Below is a small trained network, with its code and all its weights. Each question gives an input and a target symbol and asks what happens when units are switched off, that is, made to give their printed mean instead of their output.

import numpy as np


def w(rows, s, z=0):
    codes = np.array(rows[::2]) - 128.0
    scale = np.full(codes.shape[1], s)
    scale[-1] = z or s
    return codes * scale


def f(y):
    return np.maximum(y, 0)


def softmax(a):
    e = np.exp(a - a.max(-1, keepdims=True))
    return e / e.sum(-1, keepdims=True)


def log_softmax(a):
    a = a - a.max(-1, keepdims=True)
    return a - np.log(np.exp(a).sum(-1, keepdims=True))


def net(x, mask):
    ids = ['ΔΘΞΠΣΩεζτφψ'.index(c) for c in x.split()]
    T = len(ids)
    res = E[ids] + P[:T]
    u = 0
    for l in range(3):
        q, k, v = (res @ M[l].T for M in (Q, K, V))
        z = softmax(np.where(np.tri(T) > 0, q @ k.T / 3**0.5, -1e9)) @ v
        res = res + np.where(mask[u], z, O[l][:, -1]) @ O[l][:, :-1]
        u += 1
        y = f(res @ A[l][:, :-1].T + A[l][:, -1])
        res = res + np.where(mask[u : u + 4], y, B[l][:, -1]) @ B[l][:, :-1]
        u += 4
    return log_softmax(res[-1] @ U[:, :-1].T + U[:, -1])


Q, K, V, O, A, B = {}, {}, {}, {}, {}, {}
E = w([
[112,180,149],'Δ',
[99,110,171],'Θ',
[112,70,153],'Ξ',
[158,85,27],'Π',
[184,189,102],'Σ',
[251,187,52],'Ω',
[160,93,118],'ε',
[132,74,136],'ζ',
[198,113,89],'τ',
[122,128,158],'φ',
[200,150,85],'ψ',
],0.022)
P = w([
[200,208,31],'0',
[163,151,106],'1',
[220,134,97],'2',
[152,89,157],'3',
[248,84,143],'4',
[242,62,155],'5',
[228,64,171],'6',
[255,67,165],'7',
[181,115,151],'8',
[184,34,187],'9',
[172,122,146],'10',
[104,150,115],'11',
[37,199,97],'12',
],0.00073)
Q[0] = w([
[72,209,106],'L0H1',
[104,37,188],'L0H1',
[36,242,4],'L0H1',
],0.015)
K[0] = w([
[125,253,188],'L0H1',
[59,106,85],'L0H1',
[147,237,237],'L0H1',
],0.021)
V[0] = w([
[99,186,132],'L0H1',
[253,30,234],'L0H1',
[223,106,247],'L0H1',
],0.0058)
O[0] = w([
[126,59,189,138],'L0H1',
[32,202,47,221],'L0H1',
[1,122,111,253],'L0H1',
],0.0082,0.00061)
A[0] = w([
[49,107,158,2],'L0N1',
[102,18,3,50],'L0N2',
[74,60,106,32],'L0N3',
[101,60,197,159],'L0N4',
],0.011,0.0057)
B[0] = w([
[127,5,147,164],'L0N1',
[194,68,168,238],'L0N2',
[172,201,177,156],'L0N3',
[77,152,97,252],'L0N4',
],0.017,0.0031)
Q[1] = w([
[151,255,16],'L1H1',
[109,159,67],'L1H1',
[207,231,118],'L1H1',
],0.0069)
K[1] = w([
[221,92,2],'L1H1',
[140,92,3],'L1H1',
[227,153,205],'L1H1',
],0.0098)
V[1] = w([
[182,5,181],'L1H1',
[179,87,74],'L1H1',
[151,54,205],'L1H1',
],0.0027)
O[1] = w([
[2,151,98,255],'L1H1',
[65,144,159,192],'L1H1',
[47,137,85,202],'L1H1',
],0.0035,0.00076)
A[1] = w([
[197,61,45,2],'L1N1',
[103,31,18,184],'L1N2',
[163,202,166,99],'L1N3',
[174,245,132,109],'L1N4',
],0.012,0.0043)
B[1] = w([
[136,174,7,245],'L1N1',
[22,57,185,235],'L1N2',
[168,106,170,205],'L1N3',
[139,80,196,253],'L1N4',
],0.016,0.0057)
Q[2] = w([
[103,35,80],'L2H1',
[97,131,189],'L2H1',
[78,82,6],'L2H1',
],0.015)
K[2] = w([
[81,232,162],'L2H1',
[90,26,117],'L2H1',
[77,254,116],'L2H1',
],0.012)
V[2] = w([
[129,215,115],'L2H1',
[80,254,179],'L2H1',
[104,171,152],'L2H1',
],0.0032)
O[2] = w([
[44,89,134,34],'L2H1',
[61,119,255,2],'L2H1',
[86,116,201,87],'L2H1',
],0.0031,0.004)
A[2] = w([
[167,144,133,25],'L2N1',
[5,218,87,111],'L2N2',
[74,87,107,53],'L2N3',
[71,158,179,253],'L2N4',
],0.017,0.0042)
B[2] = w([
[196,122,89,153],'L2N1',
[153,64,28,214],'L2N2',
[112,90,194,242],'L2N3',
[112,251,131,249],'L2N4',
],0.017,0.011)
U = w([
[38,135,76,131],'Δ',
[134,117,92,254],'Θ',
[113,89,57,102],'Ξ',
[182,68,177,81],'Π',
[113,80,150,171],'Σ',
[129,218,111,211],'Ω',
[89,96,195,16],'ε',
[112,102,76,71],'ζ',
[164,144,66,102],'τ',
[105,194,2,50],'φ',
[102,37,152,46],'ψ',
],0.0088,0.0045)

Each question gives the input, a string of symbols that net reads in full, and the target symbol t.
The units are the heads (3 rows each of Q, K, V and O) and the neurons (one row each of A and B). Each row of codes is followed by its name. A weight is (code - 128) times the scale printed after its matrix; where a second scale follows, it is the last column's (O, A, B and U).
mask holds one flag per unit, layer by layer, with each layer's heads first. A switched-off unit (its flag False) gives its mean, the last column of its rows in O or B, instead of its output. The means were averaged over made-up inputs and are rounded, as every weight is.
A unit's drop is (log p(t) with every unit on - log p(t) with that unit switched off) / (log p(t) with every unit on - log p(t) with every unit switched off).
The circuit of an input: a set's keep is (log p(t) with only the set's units on - log p(t) with every unit switched off) / (log p(t) with every unit on - log p(t) with every unit switched off). Starting from the 12 units with the biggest drops (on a tie, the unit counted first), units are removed one at a time, each time the one whose removal leaves the highest keep (on an exact tie, the one counted first), for as long as the keep stays at least 0.8.
units of the circuit, in order: the units of the circuit, biggest drop first
top k neurons: the k neurons with the biggest drops, biggest first
top k neurons in layer l: the k neurons of layer l with the biggest drops, biggest first
drop of u: that unit's drop, to one decimal
input Ξ Δ ε Δ Δ Θ Σ ε, target ψ: top neuron in layer 2	(L2N3)
input Σ Δ τ Σ ε ζ Ξ Δ Δ Ξ Σ τ Θ, target Δ: top 2 neurons	(L0N1, L2N4)
input Ξ Σ Θ Δ ψ Π φ φ ψ ψ, target Δ: top 2 neurons	(L0N2, L1N1)
input ψ Σ Δ Θ Ω Δ, target Ω: top 2 neurons	(L1N1, L2N3)
input Θ Θ Σ Δ Δ Ω φ, target φ: units of the circuit, in order	(L1N4, L2N3, L1N2)
input φ ζ Θ ε Σ Ξ Ξ τ, target Ξ: top 4 neurons	(L1N1, L1N2, L2N2, L1N4)
input ε τ φ ε ε Δ, target Ω: top 4 neurons	(L1N1, L2N2, L2N3, L0N2)
input ψ Σ τ ψ Π, target Ξ: top 4 neurons	(L1N1, L1N2, L2N4, L2N3)
input ε φ Θ Ξ, target ε: top 4 neurons	(L0N1, L0N2, L2N3, L1N1)
input Π Σ τ ζ ε, target φ: top 3 neurons in layer 0	(L0N4, L0N1, L0N3)
input Θ Ω ψ Δ φ Ξ τ, target Ξ: top 2 neurons in layer 0	(L0N3, L0N2)
input ε Δ Δ Π, target Ξ: top 3 neurons in layer 0	(L0N3, L0N4, L0N1)
input Π Δ φ, target Π: top 2 neurons in layer 2	(L2N4, L2N2)
input Ω Δ Σ Ω, target τ: top 2 neurons in layer 1	(L1N1, L1N4)
input Δ φ Θ Σ, target Π: top 2 neurons	(L2N4, L1N4)
input Π Θ Δ τ Δ Δ ε, target φ: top 2 neurons in layer 0	(L0N4, L0N3)
input τ Δ Δ Θ Δ Δ ψ Δ Ξ Δ Σ Ξ φ, target φ: top neuron in layer 2	(L2N2)
input ε Σ ε ε, target ψ: drop of L2N1	0.0
input Π Θ Δ Δ τ φ Ξ Δ Δ φ φ, target Π: drop of L1N2	1.0
input ζ Δ Δ ψ Δ φ Δ Δ ε Σ Θ Δ Ω, target τ: drop of L1N2	0.4
